Each row has a class, written after it.
[ -6  29 -22  21  -3  15 -21  12   0 -37  -5  -5   9  -9   2  32  -8  18
  34 -49  37 -10   4 -32  23 -14 -27  -2  53 -32 -45   3 -33 -18 -15]
menat
[  5  64 -47 -38   7  31  11  50  13  22 -14 -11   8   9  11 -35  -9  -6
   3   4 -13 -29 -26  20  15 -32  12 -16 -26 114  15  15  90  50  82]
pubo
[ -9 -49  35 -30   8   1  10 -35   4  32   2 -55  15  -1   2   1 -25   8
  -7  30 -16 -34  10  -3  -5  10  18 -21 -42  -9 -59 -18   2 -20  16]
tomiv
[ -8 -15   8 -16  10  -3  -1 -11 -12  15  -4  -3  -3   3   0  -1  -5  -4
 -15   6  -8  -3  -4  10   9  -9 -12   0  -3 -16 -19  -5   7  -5  -1]
sefi
[ -6   0 -25   0  26 -15   1   0 -14   5  10 -10 -11  -6  -5   5  -7   5
   4 -13 -11   6   0 -20  -9  -2   3  -5  11 -11 -12   5 -14   1   6]
menat
[-25  -7  -3  -6  -7 -10   6  -4   7   0   1   2  -4  -4 -23  19 -17  -5
   0  -8   2   0  19  -1  11 -16 -13  -1   3  -3 -15  -5  -5  -9  -8]
gek
[-47 -38   3 -19  -1   4  28  43 -16 -19  14  35  12   1  31  18 -23   0
  29  14 -34 -10 -50  17  -7 -31 -13 -18 -13  77 -17  24  18  33   0]
pubo
[-16 -14  -1   3 -16  -8  -6   4   7  -2  18  -5   8   2 -11  23  -9   7
  -7 -10  14  -1  -7  -5   2  -9  -1   2  -1 -11 -27   2 -17 -14  -6]
kugaf
[ 64  17 -34  23  -1 -17 -22 -15   8  19  17  24 -33  26  38 -45 -12  13
 -47   2  -3  29  -1 -40 -28  31  26 -22   1 -23 -17 -27  25 -14 -19]
boto
[ -7  -6  16 -13  -2   7   2  -9   9   9  -6 -18   3   0  -4  -2 -33  -9
  -5   2  15  -5  15 -20  13 -20   1   0   4  -6 -14 -20 -11  -3 -10]
Sapon
[ 14 -27  16  13  37  -6 -26 -26 -31 -16  39 -13 -20  21  34  57   9  32
 -25 -23  24 -19   0  -1 -49 -17 -57 -61  -6 -31 -33 -14 -44   1 -40]
gaz
[ 46  -2 -23  63  -5  -5 -17 -38  45  18  11 -14   2  37  -4  11 -12 -16
  46  76 -16   8  31   1 -53  11  22 -58 -15 -11 -12  34  -6  19 -10]
fer
[-19 -16  -8  -3  -8 -22  -9  -1  -3   9  15  -8   0   7  -4  24 -10   5
 -16  -5   6   4  -1  -8  -1  -8   1   0   4 -20 -25  -4 -25 -12  -7]
kugaf
[ 83  14  37 -34 -33  26  18 -16  31  30 -18  12 -43 -58  25 -34 -30 -26
 -12  -6 -17  11  32  16  34   1  34  25  33 -32  -9 -10  62   1 -50]
menat
[-12 -18   5   4  41  14   0 -11 -11  17  -4 -13  -7  20   6 -30   7  17
  -5  16  13  -4 -11  15  -4   2   6  -2 -21   4  -8  -5   1   9  35]
gaz
[  0 -55  49  41   3  -6   3 -23  23  33  27  -3  -8  11   8 -16 -14   7
 -14 -26  28  10 -21 -13 -15   2  18  11 -36  -6  21  -6 -12 -40 -66]
gaz
[-34 -15 -26  -8  27 -15   2  15  -9  10  -5   8  -3   4 -21   5  -8  -3
 -20 -17 -14  13   8  -1  -2   5 -11  -2  -6   1   5  -3 -10  -6   4]
gek
[-15  14  -5 -21 -26  12 -12  16 -11  -4  -2  -8   6  -9  12   9   3 -15
 -18 -16  24   1  21 -13  11   1   1  -2  47 -13 -41  -1 -37  10  46]
kugaf
[-11 -27   0 -23  16  11  -1 -11   2  11   4 -15  10   8  -8  -5 -21  -8
  -8 -17   9   2  10 -11 -13  -7 -12  -5 -13   2 -19  18 -11 -22  15]
gaz
[-17 -17 -20 -14   3   1  16  -1  -7   5  20  -1  -3  -5 -33 -23 -17   4
 -18 -16 -12   2   1 -17   0   9  20   2 -18  -8  16   3   3 -13  10]
boto
[ 20  13 -32  -6   6 -23  -6   8   8  12  20   6  -5   4   9   1 -15   6
 -13 -33  16  15  -2   4 -13  -3  32   4  36  -4   5  19 -31   1   0]
kugaf
[  4 -17 -20  14  -6 -24   1 -15 -14  20  12 -21 -10   2 -27  30 -12  -7
  12  14 -12   2  25  16  -3  -3  22 -17  29 -15 -18  -3 -23  10  20]
fer
[-20 -15   0   4  23   0  -6   8 -10  13   4 -11   4  13  -6   0  -9 -13
 -15  -5  11   7   1 -31  -7  -1  -1  -9 -18 -10   6  -6 -21  -6  13]
Sapon
[ -5  -7 -12  -7  24   6   6   8  -6  11  11   2   7  11   8  -2 -12   6
 -11 -28  -2   0 -15 -13  -6   3  -6   2  -4   0 -14   5 -15 -18  21]
pubo
[  2 -17 -15  -3  20  -1  -5   2 -10  20  17 -12   4  14  -3  10 -11  -2
 -14 -18  -9  -5   3 -10   1  20  -6   0  13  -8 -18  -4 -17 -10  12]
pubo
[  6 -18  10  -7   7 -14  -1 -19   8  23   3   6   6  14   7   6 -29  -7
 -22  13 -17  -2  26  -3  -7 -12  -1 -14   3  -9 -27  -8 -19  -7 -15]
sed
[ 13  18 -20  -3   3 -45  12 -11  -3  29   8 -10 -10   9 -25 -10 -22  16
  19 -41  25  -9  25 -12  10  10  48  14  55  -5 -11   7 -24 -40  11]
gek
[  2   2   5   1   0   7  -6 -12   8   2   3  -2  -5 -12  -2   9 -13 -10
   6  -5   5   4  11 -11  17 -15 -13   0  12 -18 -22   4 -18  -2 -17]
menat
[-25 -18 -11 -11  13 -13  -1   8  -2  15  18  -5   2   2   1  14 -14   6
 -26 -19   6  -1  -6   0 -15  -8  -4   0  -2  -3 -22  -6 -22  -8  -4]
kugaf
[-15 -10   7   4  -8   0   6   0   0  14  13  12   3 -11 -12   5 -12 -16
   2 -12   3   8   5  14   5 -22   3  -4  -4   1   1  10 -15  -2 -10]
fer
[-36  -2 -17  12  -3  -2 -18  -2  -4 -28 -32  25  23   0 -13  56  -8   2
  24  -5  -2  -7  14 -10  -1   1 -16  -9  48 -19 -40   4 -43   4  37]
sed
[ -6 -21   8  -4  -4   2  -4  -3  10   7   2   9  -2  -3  10   6 -30  -9
  -6   0   2   5   1   8  -2  -2  -6   9 -14 -12 -28  -8  -2 -20  -5]
Sasup
[  5  -3  21 -14   9  -3 -12 -16  -1  28  -3 -25   9  -5  -8 -13  14 -11
 -18  -2   6  -2  -3 -17  11  30  32   6 -34 -17   4  11   8 -19  46]
tomiv
[-15  -9  12 -10  -4   8  -1  -3   0   2  13   6   0  -4   7  -7 -20  -3
  -6  -9   9   0  -2   2  -7  -6  -4   1 -21 -13 -27  -6  -1 -19   8]
Sasup
[ 28  16   2  -3 -27  37 -16 -21  79 -30 -18 -59  55 -15  -2   5 -64 -15
  42 -23  44 -30  29 -72   2  27  35  14   1  -8 -96  17  17 -45  -2]
tomiv
[-27 -15   0   1  -6  -1   3  -3  -6   8   8  -9  -3  -2 -14  13 -21   1
  -7  -7   5   4  -3   5   1 -11  -5   5 -18 -18 -16 -12  -2 -21  16]
Sasup
[-31 -23  19 -16  -4   8  -6  -8   6   4  -3  11  10   0 -14   1 -28 -11
  -1   1   4   1   4 -10  18 -20 -22   4  -3 -10 -12 -17 -13 -12 -25]
Sapon
[-24 -37 -11  65   8 -23  -8 -19   4   3 -28 -64  -1  40 -14  38 -17  19
  28  63  -6   2  -1 -88 -28  22  24 -15 -61 -73 -43 -27   7 -38   5]
Sapon
[ 10  28  -5  -3   1 -35  -9  19   4   9  -7 -11   9  -1   0  27  -2   1
 -18 -49  11  -9  28 -20  28  -6  15  41  47  -2  21 -14 -33 -21   4]
sed
[-26 -15   7 -19  25   3  -8   0 -16   5  -5 -16  10   5 -16   0 -15  -6
 -14  -3   7  -9   0 -29   4   2   4 -11 -24 -11 -10  -8 -21  -2  15]
Sapon
[-12 -21   3   1 -12 -13  -2  -1   4  10  19  -8   3   7  -8  11 -14   4
 -19  -1   9   6  -3  -4   2  -8   1   4  -2 -16 -25  -4 -18 -16 -14]
kugaf
[ 34  -2  25 -18  -8  12  14  -8 -18 -16  37  31 -14 -11  12 -34   1  30
  22 -34   5 -14 -27  10 -37   0  19 -35   3   9 -18  24  49 -12 -13]
gaz
[ 35 -21  -6  47  55  22  24 -31  72 -29   4 -26   2 -10 -12  16 -32  19
   9   7  21 -22 -11 -18 -66  32  44   5 -56   6 -20  -3 -12   8  18]
boto
[ -7 -12  14 -18   0   3 -10 -13  -8   7   0   8   5   0  -3   7   4  -2
 -12 -11   1  -4  -5  13  18 -11 -20  -2  -1 -27 -20   0 -13 -16   9]
sefi
[-26 -14   0  -7  13   0   6  -1  -7  17 -11   6  16  10 -13  -2 -16  -8
 -20   0 -14   4  19 -13  -2  -5  -6  -6  -2 -15 -17   1 -17 -15  18]
sed
[-51 -40 -49   9  19  56  17  14  -3 -57 -10  39  19   4 -16 -61 -20  -6
  26  59 -43  43 -13 -52 -30  40   6 -10 -53 -57 -45  37  38   2  29]
boto
[-13 -14   9  -9  17  -5   3 -13 -16  16   5 -12   6  -2  -2 -17  -7   4
 -25  -5  -1   5 -17  -2 -12  10  13 -12  -3  12   2   0   3  -1   5]
tomiv
[ -8 -12   9   6   3 -10   3   3   7  14  -9   8  11  12   7  15 -19 -10
 -17   6  -5   3  10  -8   4 -18  -4   0  -3   7 -18  -4 -14  -9   7]
sed
[-12  16 -26  -4 -10  17  16  21  -8  -1   2 -32  22  -1 -28 -30  -5  24
  19 -53  22 -18 -13   5  28  -6  36   4  39   5  -8   8  -7 -19  54]
sefi
[-22   8 -19  22  15 -35 -40  38 -33   8  13  13 -38   1  33  53  57  25
 -32 -29 -19   6  -9  32   9  -8 -50  23  -7 -43  76 -53  -7   5 -21]
Sasup
[ 10  -3   1   0   3  -1  -2 -12  -1   6   4  -8 -10  -6  -4  10 -13  -5
   4   5   0   5   6 -11  17 -13  -4  -5   1 -21 -30   6  -5  -5  -6]
menat
[ 18 -67  47  32 -16 -19 -16 -21  29  12 -42  29 -20   5  21  47 -21  24
  17  21   0  11 -32  22  48  -9  -8  50 -28 -43 -31 -24  28 -53 -63]
gaz
[ 34   8 -12 -21  24 -40  -4 -12 -10  24   1 -26 -10  19   3   5 -28   9
 -41 -16  -2 -13  35 -19 -23  11   2 -33  18  13 -29  -9 -25 -18 -29]
gek
[  7  11 -17   7  10  -3  -8   4  -6 -17  21 -19   4   7   3  14   2  20
  39  -9  15 -15  -2 -13  19 -19   9 -17   4 -20 -34  22 -36  -4  24]
menat
[-16  12 -27  -5  20  -9  -1   8 -17  -4 -60 -13  -7  -7 -11  42   5  -3
 -40  -7 -18   9  26 -13 -32  19 -25 -25  26   9  -4 -16 -33  15  45]
gek
[-10   4   2  -6  -2 -11  -5   4   3   9  -7  15  13  12   6   7 -11   0
  -1   1  -7  -5  18  -2  15 -18  -6   3  17  -2 -15  -2 -13  -9   4]
sed
[-39  18 -19  57 -42  10 -11  25   0 -27  55  53   5  14   2 -54  33  12
  29 -13  29  35 -18  -1  -3   4  -6  13  78  -6   8  -5  -8   7 -21]
kugaf
[-28   7 -30 -64 -61  28 -54  34  13  -9   1  -8  34   9  18 -52  17 -32
  14  20 -48  -6  45  -4  57  10 -14  -1  20  34  -8  -7  16  34  34]
gaz
[ -4  -9  13   8   2  -1   1  -9   7  13   1  13   6 -14 -16  15  -9  -7
  -3 -22   8   0   1  16  -4  -9   1  -5  -1   1  -8   2 -27 -10  -1]
fer
[-41   9  26  13 -40  10  19  18 -25   0 -33  51 -29 -12  22  20  34   0
 -26  33 -19  -1 -24  19 -25 -31 -53 -36  -2  62  36 -25  38  36  21]
boto
[-18 -19  11  -3  -7   2   0 -15   4   7  13   5  -4  -3  -4  14 -29 -14
   3   5   8   4   6   8  -8 -11  -9   2 -14 -16 -24   2  -4 -14  -1]
Sasup
[ -7 -13  -7 -31 -10   4   6   2  -2  -8  -3  40  -2 -24  -7  -7 -29   7
  -2 -51   8   1   0  -8  30   5  18  27  28 -29 -11   4 -18 -31  -3]
boto
[ -7  13  10 -20   8   7  -5  -7 -12   9 -25 -16  -2   1   4  -4 -16 -10
 -17   5  20  -3  18 -18  15 -12   4  -2  26  -2 -20 -25 -30  13  37]
Sapon
[ -7  -6   2 -10   4 -16  -2  -9   4   9  10  13  -6   3 -10   8 -20  -3
 -10 -15   5   6  15  -1   9 -14  -7  -9  -6  -9 -11   6 -15 -14 -25]
gek
[ 15  -1   3  10  -8 -10  -5 -14  -8   8   8 -16 -20 -10  -5  16 -11  -1
 -10  -3   1   7   7 -12  19 -12  -1  -6  23 -18 -21 -13 -10   2 -21]
menat
[-33 -14  -3   2   4  -2  -4   5  -2  -5  -7   4   4  -3  -9   3 -12   0
  -1   6 -12   7  -5   0  -8   6 -10  16 -21 -12   1  -9   2 -13  -3]
Sasup
[-17 -19  10   0 -10  -1   2 -15   3   4  13   5  -2  -4  -8   6 -29   0
   8  -3   2   0   3   6 -12  -2  -4   4  -3 -18 -25  -8  -2 -23 -13]
Sasup
[ 31 -24 -36 -25  31   0 -16   0  -4  -1  25  68   0  34   7 -83 -39 -21
 -11  54 -40  34   1 -18  -1  41   1  -7 -20 -10 -32  37  58  -9 -63]
boto
[-15  -7   5  -8   7  16  -3  -7 -16   0  -3   2  -3  -1  -8   0  -5   2
 -10 -35  26   4  -7  -1  -8  -9  -8 -11  12   7  -3  13  -8  -3  20]
gaz
[  5 -74   3   1  68   7  45 -30   5   7  38 -41  -8  18 -36  33 -34   4
 -30   8   2  20  -1  14 -61 -35 -45 -10 -64 -13 -30  19  -9 -31  23]
gaz
[-12 -23  45  -5 -42  68  17 -11  11  -7   7  12  16  -2  -7 -13 -19 -36
  24   1  34  16  -1 -10  -6 -44 -16 -49 -48  -9 -10  80  15 -16  15]
gaz
[  2 -12 -19   9  14  -2  -7   9 -11  16  15 -13   3  16  -5  20  -1  -2
 -11 -15  -7  -5  -4  -7  -2  18   0 -10  12   7  -4   2 -20   3  28]
pubo
[  0   0  -6   7  25   0   5  -4  -3   6  -2 -13  -7 -15 -16   3 -13  -3
   2 -18   6   0   0 -19  -2   7   8   4   7  -6 -14   7  -8  -4  -4]
menat
[-25  -8  -8  -9  -5 -12  -6   5   2   6  21  -6   3   6  -5   7 -10   2
 -20   5   3   4  -5   2   8 -19  -5   5  -6   0 -14  -5 -10   6 -10]
kugaf
[-30 -32 -34 -25   3  -6   5 -16   5   5  14  -8   1 -13 -12  31 -50  29
 -10 -45   6  -5   6  13  -9 -17  -5   6  48 -37 -79 -34 -41 -22   2]
kugaf
[ -7  -7 -22   2  13  -3   0 -11   4  14  11 -15  -7  -3 -13  -5 -23  -5
  -1  -1  -6  13   6 -17   7 -11   1  -1   6 -11 -24  -2  -8  -2  -3]
menat
